Here is a tiny trained network, its code and every weight. The questions are about switching its units off for an input and a target symbol, where a switched-off unit gives its printed mean instead of its output.

import numpy as np


def w(rows, s, z=0):
    codes = np.array(rows[::2]) - 128.0
    scale = np.full(codes.shape[1], s)
    scale[-1] = z or s
    return codes * scale


def norm(h):
    return h / np.sqrt((h * h).mean(-1, keepdims=True) + 1e-5)


def f(y):
    return y / 2 * (1 + np.tanh(0.7978845608 * (y + 0.044715 * y**3)))


def softmax(a):
    e = np.exp(a - a.max(-1, keepdims=True))
    return e / e.sum(-1, keepdims=True)


def log_softmax(a):
    a = a - a.max(-1, keepdims=True)
    return a - np.log(np.exp(a).sum(-1, keepdims=True))


def net(x, mask):
    ids = ['ΔΘΞΠΣΦαβεζηλμτω'.index(c) for c in x.split()]
    T = len(ids)
    res = E[ids] + P[:T]
    r = norm(res)
    for j in range(2):
        rows = slice(2 * j, 2 * j + 2)
        q, k, v = (r @ M[0][rows].T for M in (Q, K, V))
        z = softmax(np.where(np.tri(T) > 0, q @ k.T / 2**0.5, -1e9)) @ v
        o = O[0][rows]
        res = res + np.where(mask[j], z, o[:, -1]) @ o[:, :-1]
    y = f(norm(res) @ A[0][:, :-1].T + A[0][:, -1])
    res = res + np.where(mask[2:6], y, B[0][:, -1]) @ B[0][:, :-1]
    return log_softmax(norm(res)[-1] @ U[:, :-1].T + U[:, -1])


Q, K, V, O, A, B = {}, {}, {}, {}, {}, {}
E = w([
[84,142,105,112],'Δ',
[94,109,94,112],'Θ',
[107,121,129,134],'Ξ',
[102,125,133,127],'Π',
[137,126,128,126],'Σ',
[143,178,157,101],'Φ',
[32,216,108,86],'α',
[168,127,2,134],'β',
[103,102,144,134],'ε',
[116,121,160,136],'ζ',
[112,116,152,131],'η',
[103,116,147,140],'λ',
[89,196,87,22],'μ',
[96,224,108,214],'τ',
[118,147,167,126],'ω',
],0.018)
P = w([
[221,180,106,92],'0',
[105,160,133,120],'1',
[145,214,184,131],'2',
[170,225,191,131],'3',
[119,130,118,133],'4',
[108,225,165,86],'5',
[102,253,196,78],'6',
[68,151,161,170],'7',
],0.0043)
Q[0] = w([
[100,128,53,19],'h1',
[119,108,107,138],'h1',
[151,124,81,238],'h2',
[134,138,2,64],'h2',
],0.0085)
K[0] = w([
[135,255,169,248],'h1',
[110,117,9,154],'h1',
[96,18,54,75],'h2',
[62,155,143,216],'h2',
],0.006)
V[0] = w([
[131,75,139,106],'h1',
[147,2,85,54],'h1',
[76,164,247,63],'h2',
[236,89,200,187],'h2',
],0.008)
O[0] = w([
[144,176,131,1,84],'h1',
[193,154,79,63,3],'h1',
[113,68,88,56,246],'h2',
[54,95,44,174,21],'h2',
],0.0081,0.0063)
A[0] = w([
[82,119,113,170,251],'n1',
[175,234,137,47,202],'n2',
[159,2,251,171,168],'n3',
[68,182,122,60,142],'n4',
],0.0055,0.0022)
B[0] = w([
[80,142,168,200,203],'n1',
[122,132,82,166,187],'n2',
[157,120,172,92,253],'n3',
[135,9,100,141,197],'n4',
],0.012,0.0036)
U = w([
[157,140,184,97,110],'Δ',
[137,112,161,173,60],'Θ',
[44,191,124,67,83],'Ξ',
[104,139,49,12,176],'Π',
[140,69,105,162,107],'Σ',
[116,87,78,112,123],'Φ',
[142,112,149,94,68],'α',
[117,147,124,139,125],'β',
[81,196,139,254,163],'ε',
[175,200,141,58,100],'ζ',
[116,67,108,168,75],'η',
[180,114,151,76,145],'λ',
[134,147,141,148,173],'μ',
[179,144,86,147,255],'τ',
[114,89,106,147,101],'ω',
],0.01,0.005)

Each question gives the input, a string of symbols that net reads in full, and the target symbol t.
The units are the heads (2 rows each of Q, K, V and O) and the neurons (one row each of A and B). Each row of codes is followed by its name. A weight is (code - 128) times the scale printed after its matrix; where a second scale follows, it is the last column's (O, A, B and U).
mask holds one flag per unit, heads first, then neurons. A switched-off unit (its flag False) gives its mean, the last column of its rows in O or B, instead of its output. The means were averaged over made-up inputs and are rounded, as every weight is.
A unit's drop is (log p(t) with every unit on - log p(t) with that unit switched off) / (log p(t) with every unit on - log p(t) with every unit switched off).
The circuit of an input: a set's keep is (log p(t) with only the set's units on - log p(t) with every unit switched off) / (log p(t) with every unit on - log p(t) with every unit switched off). Starting from all 6 units, units are removed one at a time, each time the one whose removal leaves the highest keep (on an exact tie, the one counted first), for as long as the keep stays at least 0.8.
units of the circuit, in order: the units of the circuit, biggest drop first
unit that matters most: the unit with the biggest drop
k most important neurons: the k neurons with the biggest drops, biggest first
heads that matter: for each layer, one digit per head in row order, 1 if its drop is at least 0.15 and else 0, layers parted by /
drop when u is switched off: that unit's drop, to one decimal
input Δ τ Ξ Δ Σ τ α, target ε: units of the circuit, in order -> (h1, n3)
input ε Φ τ Ξ, target Π: unit that matters most -> h1
input ε ω Σ, target Π: units of the circuit, in order -> (h1, h2)
input ε Π Π, target Π: heads that matter -> 10
input Σ Ξ ζ, target ε: heads that matter -> 01
input λ τ Δ Θ, target ε: units of the circuit, in order -> (h1, n4)
input τ Δ Δ, target ε: heads that matter -> 00
input Π Δ τ Θ, target ε: heads that matter -> 10
input Σ Π η Σ, target ε: units of the circuit, in order -> (h2, n4)
input τ Σ α, target ε: units of the circuit, in order -> (h1, h2)
input τ Φ Δ, target ε: 2 most important neurons -> (n1, n4)
input Σ ε Π, target ε: 2 most important neurons -> (n1, n3)
input Σ τ Π, target ε: drop when h2 is switched off -> 1.2
input ε Π ε, target Π: drop when h1 is switched off -> 0.8
input Σ ω ζ, target ε: drop when h2 is switched off -> 1.9
input τ Δ β, target ε: most important neuron -> (n4)
